Below are the code and all the weights of a small trained network. Each question names an input and a class and asks about switching units off, where a switched-off unit gives its printed mean instead of its output.

import numpy as np


def w(rows, s, z=0):
    codes = np.array(rows[::2]) - 128.0
    scale = np.full(codes.shape[1], s)
    scale[-1] = z or s
    return codes * scale


def f(y):
    return np.maximum(y, 0)


def log_softmax(a):
    a = a - a.max(-1, keepdims=True)
    return a - np.log(np.exp(a).sum(-1, keepdims=True))


def net(x, mask):
    res = np.array(x, float).reshape(1, 8) / 4 @ E
    y = f(res @ A[0][:, :-1].T + A[0][:, -1])
    res = res + np.where(mask, y, B[0][:, -1]) @ B[0][:, :-1]
    return log_softmax(res[-1] @ U[:, :-1].T + U[:, -1])


A, B = {}, {}
E = w([
[127,127,129,129],'x0',
[92,103,19,165],'x1',
[127,130,128,123],'x2',
[128,129,127,129],'x3',
[101,255,109,94],'x4',
[126,129,126,127],'x5',
[76,142,167,241],'x6',
[128,131,127,126],'x7',
],0.008)
A[0] = w([
[90,115,21,173,24],'N1',
[131,49,110,144,119],'N2',
[90,77,22,139,114],'N3',
[140,123,212,95,5],'N4',
[83,201,105,106,214],'N5',
[157,109,87,30,104],'N6',
[53,145,180,228,189],'N7',
[132,13,163,133,197],'N8',
[91,104,1,136,44],'N9',
],0.0091,0.0028)
B[0] = w([
[154,170,202,156,208],'N1',
[88,83,111,64,196],'N2',
[114,197,200,147,225],'N3',
[205,234,233,147,166],'N4',
[14,113,90,43,220],'N5',
[222,41,47,222,216],'N6',
[208,86,10,133,254],'N7',
[21,89,157,75,240],'N8',
[168,254,211,178,218],'N9',
],0.0081,0.0063)
U = w([
[192,226,239,185,72],'0',
[122,145,88,134,255],'1',
[14,132,83,62,102],'2',
[252,109,2,193,29],'3',
[118,150,104,136,164],'4',
],0.0093,0.0052)

Each question gives the input, the list of numbers given to net, and the class t.
The units are the neurons (one row each of A and B). Each row of codes is followed by its name. A weight is (code - 128) times the scale printed after its matrix; where a second scale follows, it is the last column's (A, B and U).
mask holds one flag per neuron, in row order. A switched-off neuron (its flag False) gives its mean, the last column of its row in B, instead of its output. The means were averaged over made-up inputs and are rounded, as every weight is.
A unit's drop is (log p(t) with every unit on - log p(t) with that unit switched off) / (log p(t) with every unit on - log p(t) with every unit switched off).
The circuit of an input: a set's keep is (log p(t) with only the set's units on - log p(t) with every unit switched off) / (log p(t) with every unit on - log p(t) with every unit switched off). Starting from all 9 units, units are removed one at a time, each time the one whose removal leaves the highest keep (on an exact tie, the one counted first), for as long as the keep stays at least 0.8.
units of the circuit, in order: the units of the circuit, biggest drop first
k most important neurons: the k neurons with the biggest drops, biggest first
drop when u is switched off: that unit's drop, to one decimal
input [-8,8,-2,-4,-1,7,8,5], class 0: 4 most important neurons => (N9, N1, N3, N6)
input [2,0,6,-4,-5,2,7,7], class 3: 2 most important neurons => (N7, N5)
input [-2,5,2,3,-7,-6,-5,6], class 2: 4 most important neurons => (N8, N2, N7, N4)
input [-5,2,6,-5,6,-2,1,-3], class 2: units of the circuit, in order => (N5)
input [1,5,7,-4,4,-1,-1,3], class 0: units of the circuit, in order => (N9, N7)
input [-8,4,-3,-3,1,3,-8,-2], class 3: 2 most important neurons => (N6, N8)
input [5,-7,2,-5,-8,0,3,7], class 2: 2 most important neurons => (N8, N9)
input [5,-5,-2,-3,8,-1,2,-7], class 2: 2 most important neurons => (N5, N9)
input [5,6,-2,-2,2,-3,7,0], class 3: 3 most important neurons => (N7, N8, N4)
input [4,2,8,-2,-8,4,8,8], class 2: 3 most important neurons => (N8, N6, N2)
input [-7,-5,-3,-1,-7,-3,1,5], class 2: 2 most important neurons => (N8, N9)
input [0,0,3,-1,0,4,-6,-6], class 3: 2 most important neurons => (N6, N8)
input [-6,8,-7,-8,-4,-7,-6,-6], class 0: 2 most important neurons => (N9, N3)
input [-8,2,-5,0,-1,3,5,4], class 3: 2 most important neurons => (N7, N5)
input [7,4,2,-1,-7,6,5,-4], class 2: units of the circuit, in order => (N8)
input [3,-6,-4,7,-5,5,-8,-6], class 3: drop when N4 is switched off => -0.1
input [2,8,0,-3,-2,-1,-6,8], class 0: drop when N3 is switched off => 0.2
input [6,4,-3,8,1,2,3,-3], class 0: drop when N3 is switched off => 0.2
